Below is a small trained network, with its code and all its weights. Each question gives an input and a class and asks what happens when units are switched off, that is, made to give their printed mean instead of their output.

import numpy as np


def w(rows, s, z=0):
    codes = np.array(rows[::2]) - 128.0
    scale = np.full(codes.shape[1], s)
    scale[-1] = z or s
    return codes * scale


def f(y):
    return y / 2 * (1 + np.tanh(0.7978845608 * (y + 0.044715 * y**3)))


def log_softmax(a):
    a = a - a.max(-1, keepdims=True)
    return a - np.log(np.exp(a).sum(-1, keepdims=True))


def net(x, mask):
    res = np.array(x, float).reshape(1, 4) / 4 @ E
    y = f(res @ A[0][:, :-1].T + A[0][:, -1])
    res = res + np.where(mask, y, B[0][:, -1]) @ B[0][:, :-1]
    return log_softmax(res[-1] @ U[:, :-1].T + U[:, -1])


A, B = {}, {}
E = w([
[140,160,188,146,130,182,31,84,57],'x0',
[136,94,122,136,142,124,126,126,123],'x1',
[131,79,167,184,44,128,107,211,134],'x2',
[253,148,120,131,91,175,203,135,121],'x3',
],0.018)
A[0] = w([
[195,131,119,115,137,141,182,150,135,102],'n1',
[149,119,183,185,43,76,79,208,70,99],'n2',
[138,121,184,122,173,162,98,105,155,137],'n3',
[155,142,104,110,222,171,114,55,92,182],'n4',
[130,121,65,91,134,127,195,124,174,215],'n5',
[50,137,151,163,168,168,58,132,65,171],'n6',
[233,149,95,153,127,209,173,148,121,158],'n7',
[124,93,99,91,153,133,149,84,153,159],'n8',
[128,136,117,74,154,151,149,60,135,225],'n9',
[175,123,188,126,100,153,82,96,44,102],'n10',
[90,71,148,158,56,113,170,249,168,162],'n11',
[64,153,110,99,185,48,123,178,169,254],'n12',
],0.013,0.0083)
B[0] = w([
[195,139,117,133,59,167,150,194,102,188],'n1',
[160,99,209,137,102,80,230,92,251,223],'n2',
[1,145,164,120,79,122,140,139,89,167],'n3',
[128,232,94,126,94,131,117,86,47,230],'n4',
[192,94,48,66,97,77,219,130,111,211],'n5',
[66,40,170,28,47,160,147,60,67,239],'n6',
[227,197,118,231,123,216,177,225,146,235],'n7',
[167,167,123,85,125,71,176,76,126,171],'n8',
[194,168,77,106,147,106,136,138,29,205],'n9',
[182,148,249,216,184,105,191,48,89,210],'n10',
[75,75,77,149,93,158,22,153,209,254],'n11',
[94,109,83,112,211,60,147,112,186,245],'n12',
],0.0092,0.024)
U = w([
[108,122,71,96,254,59,123,82,147,245],'0',
[46,81,106,133,138,102,11,216,234,233],'1',
[57,158,118,63,83,193,57,96,36,215],'2',
[95,50,216,105,36,143,89,136,149,27],'3',
[201,149,82,80,84,140,152,225,103,200],'4',
[124,113,49,211,45,234,86,222,207,10],'5',
[160,225,160,210,135,177,75,172,6,42],'6',
[153,146,209,243,121,193,146,139,181,6],'7',
],0.0087,0.0023)

Each question gives the input, the list of numbers given to net, and the class t.
The units are the neurons (one row each of A and B). Each row of codes is followed by its name. A weight is (code - 128) times the scale printed after its matrix; where a second scale follows, it is the last column's (A, B and U).
mask holds one flag per neuron, in row order. A switched-off neuron (its flag False) gives its mean, the last column of its row in B, instead of its output. The means were averaged over made-up inputs and are rounded, as every weight is.
A unit's drop is (log p(t) with every unit on - log p(t) with that unit switched off) / (log p(t) with every unit on - log p(t) with every unit switched off).
The circuit of an input: a set's keep is (log p(t) with only the set's units on - log p(t) with every unit switched off) / (log p(t) with every unit on - log p(t) with every unit switched off). Starting from all 12 units, units are removed one at a time, each time the one whose removal leaves the highest keep (on an exact tie, the one counted first), for as long as the keep stays at least 0.8.
units of the circuit, in order: the units of the circuit, biggest drop first
top k neurons: the k neurons with the biggest drops, biggest first
drop of u: that unit's drop, to one decimal
input [4,-4,8,0], class 3: units of the circuit, in order => n7
input [2,-3,0,-5], class 2: top 3 neurons => n2, n6, n11
input [1,5,-2,8], class 6: units of the circuit, in order => n7, n2
input [0,-7,6,-3], class 1: top 2 neurons => n11, n10
input [-4,-2,1,-7], class 1: top 2 neurons => n11, n10
input [7,3,1,-4], class 3: units of the circuit, in order => n6, n2
input [1,5,-8,-5], class 2: top 3 neurons => n4, n6, n2
input [-8,0,0,0], class 0: top 3 neurons => n5, n12, n7
input [5,6,3,1], class 7: top 2 neurons => n10, n11
input [-7,-3,1,6], class 5: top 2 neurons => n11, n7
input [1,-4,-7,-3], class 2: top 2 neurons => n4, n2
input [0,6,5,-7], class 1: top 3 neurons => n11, n12, n10
input [8,4,5,-1], class 3: drop of n6 => 4.0
input [2,5,6,2], class 7: units of the circuit, in order => n2
input [-1,5,-1,-1], class 0: drop of n7 => 0.3
input [0,-2,4,5], class 5: drop of n11 => 0.3
input [-8,6,5,2], class 5: drop of n11 => 0.7
input [3,1,0,-4], class 2: top 2 neurons => n2, n11
